Here is a tiny trained network, its code and every weight. The questions are about switching its units off for an input and a class, where a switched-off unit gives its printed mean instead of its output.

import numpy as np


def w(rows, s, z=0):
    codes = np.array(rows[::2]) - 128.0
    scale = np.full(codes.shape[1], s)
    scale[-1] = z or s
    return codes * scale


def f(y):
    return np.maximum(y, 0)


def log_softmax(a):
    a = a - a.max(-1, keepdims=True)
    return a - np.log(np.exp(a).sum(-1, keepdims=True))


def net(x, mask):
    res = np.array(x, float).reshape(1, 2) / 4 @ E
    y = f(res @ A[0][:, :-1].T + A[0][:, -1])
    res = res + np.where(mask, y, B[0][:, -1]) @ B[0][:, :-1]
    return log_softmax(res[-1] @ U[:, :-1].T + U[:, -1])


A, B = {}, {}
E = w([
[14,38,191,184],'x0',
[184,65,254,12],'x1',
],0.006)
A[0] = w([
[98,201,23,232,4],'neuron 1',
[45,21,173,180,25],'neuron 2',
[184,79,213,25,64],'neuron 3',
[219,210,81,65,26],'neuron 4',
[215,195,82,67,35],'neuron 5',
[109,200,42,225,42],'neuron 6',
[227,218,84,63,20],'neuron 7',
[187,76,223,2,20],'neuron 8',
[60,53,164,159,66],'neuron 9',
[174,76,202,14,39],'neuron 10',
[74,55,162,169,94],'neuron 11',
[38,35,178,176,32],'neuron 12',
],0.006,0.004)
B[0] = w([
[104,91,85,200,237],'neuron 1',
[170,180,195,209,207],'neuron 2',
[106,99,91,175,251],'neuron 3',
[149,157,179,190,204],'neuron 4',
[144,168,190,179,198],'neuron 5',
[108,90,88,175,234],'neuron 6',
[156,162,184,199,209],'neuron 7',
[82,78,77,246,253],'neuron 8',
[146,162,178,155,194],'neuron 9',
[100,91,81,188,236],'neuron 10',
[149,156,172,139,201],'neuron 11',
[153,167,188,170,209],'neuron 12',
],0.012,0.0034)
U = w([
[64,22,51,178,70],'0',
[180,250,214,147,84],'1',
[106,111,103,36,251],'2',
[120,133,110,12,67],'3',
],0.011,0.014)

Each question gives the input, the list of numbers given to net, and the class t.
The units are the neurons (one row each of A and B). Each row of codes is followed by its name. A weight is (code - 128) times the scale printed after its matrix; where a second scale follows, it is the last column's (A, B and U).
mask holds one flag per neuron, in row order. A switched-off neuron (its flag False) gives its mean, the last column of its row in B, instead of its output. The means were averaged over made-up inputs and are rounded, as every weight is.
A unit's drop is (log p(t) with every unit on - log p(t) with that unit switched off) / (log p(t) with every unit on - log p(t) with every unit switched off).
The circuit of an input: a set's keep is (log p(t) with only the set's units on - log p(t) with every unit switched off) / (log p(t) with every unit on - log p(t) with every unit switched off). Starting from all 12 units, units are removed one at a time, each time the one whose removal leaves the highest keep (on an exact tie, the one counted first), for as long as the keep stays at least 0.8.
units of the circuit, in order: the units of the circuit, biggest drop first
k most important neurons: the k neurons with the biggest drops, biggest first
drop of u: that unit's drop, to one decimal
input [-7,8], class 0: units of the circuit, in order => (neuron 8)
input [-4,4], class 0: units of the circuit, in order => (neuron 8; neuron 10)
input [5,-4], class 1: units of the circuit, in order => (neuron 8; neuron 2; neuron 12)
input [-3,-1], class 2: 2 most important neurons => (neuron 2; neuron 12)
input [-2,3], class 2: 2 most important neurons => (neuron 1; neuron 6)
input [6,5], class 1: 2 most important neurons => (neuron 2; neuron 12)
input [-8,8], class 0: 2 most important neurons => (neuron 8; neuron 10)
input [3,2], class 2: drop of neuron 4 => 0.2
input [-1,-2], class 2: drop of neuron 8 => 0.2
input [0,2], class 2: drop of neuron 4 => 0.0
